Here is a tiny trained network, its code and every weight. The questions are about switching its units off for an input and a class, where a switched-off unit gives its printed mean instead of its output.

import numpy as np


def w(rows, s, z=0):
    codes = np.array(rows[::2]) - 128.0
    scale = np.full(codes.shape[1], s)
    scale[-1] = z or s
    return codes * scale


def f(y):
    return y / 2 * (1 + np.tanh(0.7978845608 * (y + 0.044715 * y**3)))


def log_softmax(a):
    a = a - a.max(-1, keepdims=True)
    return a - np.log(np.exp(a).sum(-1, keepdims=True))


def net(x, mask):
    res = np.array(x, float).reshape(1, 4) / 4 @ E
    y = f(res @ A[0][:, :-1].T + A[0][:, -1])
    res = res + np.where(mask, y, B[0][:, -1]) @ B[0][:, :-1]
    return log_softmax(res[-1] @ U[:, :-1].T + U[:, -1])


A, B = {}, {}
E = w([
[155,194,117,93,168,168,76,92,130,176,84,104],'x0',
[100,73,133,5,132,117,139,143,106,122,132,110],'x1',
[90,178,164,128,74,135,188,92,192,147,119,150],'x2',
[144,80,167,102,89,198,87,191,130,60,122,88],'x3',
],0.015)
A[0] = w([
[114,48,119,141,115,154,63,185,131,5,190,117,141],'n1',
[135,86,179,190,107,153,162,222,113,54,145,108,89],'n2',
[146,77,100,137,188,98,58,145,71,161,126,79,253],'n3',
[188,213,111,254,109,153,96,111,155,139,125,143,166],'n4',
[66,45,152,35,75,184,177,147,113,51,150,105,121],'n5',
[139,109,140,163,144,147,131,155,92,59,132,162,101],'n6',
[148,157,109,61,162,156,105,187,85,121,143,96,130],'n7',
[167,72,123,64,69,86,137,178,163,84,182,61,143],'n8',
[141,184,168,63,106,190,78,120,188,125,44,74,126],'n9',
[91,61,201,16,87,143,176,192,131,43,144,125,124],'n10',
[118,138,97,97,150,79,95,171,84,100,130,133,83],'n11',
[116,136,108,34,125,32,189,64,110,168,153,188,108],'n12',
[100,195,146,116,105,121,148,148,181,163,94,124,134],'n13',
[174,92,84,31,217,153,12,161,74,111,134,64,120],'n14',
[149,117,178,87,111,153,75,168,114,132,66,85,113],'n15',
[154,68,96,61,118,175,58,166,76,133,93,75,229],'n16',
],0.0093,0.0054)
B[0] = w([
[105,144,85,184,59,57,223,213,1,77,78,34,241],'n1',
[10,104,95,173,10,146,149,194,35,147,125,123,209],'n2',
[161,52,167,110,105,80,123,166,119,123,128,141,216],'n3',
[137,189,123,248,173,206,152,190,174,65,172,253,228],'n4',
[240,168,107,166,206,89,142,174,184,119,159,174,244],'n5',
[97,141,109,115,82,103,133,110,92,77,142,75,163],'n6',
[122,130,169,63,119,139,110,93,229,114,74,139,181],'n7',
[220,135,122,136,136,85,138,204,131,88,139,116,212],'n8',
[76,158,125,71,161,206,117,15,194,192,77,111,196],'n9',
[229,137,131,197,181,123,171,204,191,93,186,173,255],'n10',
[134,56,152,121,135,167,79,143,110,87,103,85,158],'n11',
[171,170,83,151,185,75,146,117,95,193,149,170,201],'n12',
[103,100,132,157,86,229,76,119,160,115,118,140,167],'n13',
[200,75,213,94,171,167,48,21,154,72,80,133,246],'n14',
[147,138,153,170,182,113,86,94,165,233,146,157,186],'n15',
[190,92,153,53,190,184,120,72,187,168,131,188,237],'n16',
],0.008,0.018)
U = w([
[187,74,195,50,181,147,77,85,171,108,112,163,87],'0',
[31,119,141,142,79,109,127,90,131,113,165,124,1],'1',
[50,178,76,65,154,71,151,55,108,214,135,143,107],'2',
[157,156,125,178,158,129,154,148,153,110,164,197,215],'3',
[130,78,127,133,60,82,144,157,65,79,126,83,90],'4',
[10,141,153,107,80,211,121,86,149,119,89,160,192],'5',
],0.011,0.0017)

Each question gives the input, the list of numbers given to net, and the class t.
The units are the neurons (one row each of A and B). Each row of codes is followed by its name. A weight is (code - 128) times the scale printed after its matrix; where a second scale follows, it is the last column's (A, B and U).
mask holds one flag per neuron, in row order. A switched-off neuron (its flag False) gives its mean, the last column of its row in B, instead of its output. The means were averaged over made-up inputs and are rounded, as every weight is.
A unit's drop is (log p(t) with every unit on - log p(t) with that unit switched off) / (log p(t) with every unit on - log p(t) with every unit switched off).
The circuit of an input: a set's keep is (log p(t) with only the set's units on - log p(t) with every unit switched off) / (log p(t) with every unit on - log p(t) with every unit switched off). Starting from the 12 units with the biggest drops (on a tie, the unit counted first), units are removed one at a time, each time the one whose removal leaves the highest keep (on an exact tie, the one counted first), for as long as the keep stays at least 0.8.
circuit, biggest first: the units of the circuit, biggest drop first
unit that matters most: the unit with the biggest drop
top k neurons: the k neurons with the biggest drops, biggest first
drop when u is switched off: that unit's drop, to one decimal
input [-5,1,-1,-2], class 4: circuit, biggest first -> (n4; n16)
input [3,1,2,-6], class 2: unit that matters most -> n10
input [-5,3,-3,7], class 4: top 3 neurons -> (n1; n2; n4)
input [6,4,-1,-8], class 2: circuit, biggest first -> (n12; n10)
input [-5,4,-8,-3], class 0: top 2 neurons -> (n14; n16)
input [1,0,-1,0], class 0: top 2 neurons -> (n1; n2)
input [-4,6,-3,-8], class 2: top 2 neurons -> (n4; n10)
input [3,4,8,-1], class 2: top 2 neurons -> (n12; n14)
input [-2,4,-3,-5], class 0: top 2 neurons -> (n1; n2)
input [6,-7,2,6], class 5: top 3 neurons -> (n9; n10; n5)
input [-2,-5,4,3], class 5: top 3 neurons -> (n10; n5; n8)
input [7,-2,1,1], class 5: top 2 neurons -> (n5; n10)
input [-7,8,-5,7], class 3: top 3 neurons -> (n10; n5; n1)
input [-4,-3,-8,7], class 4: circuit, biggest first -> (n1)
input [8,-5,4,6], class 5: drop when n9 is switched off -> 0.2
input [-4,-5,-7,-1], class 4: drop when n13 is switched off -> 0.0
input [-1,-5,1,6], class 4: drop when n5 is switched off -> 0.1
input [2,-5,-4,4], class 0: drop when n10 is switched off -> 0.4
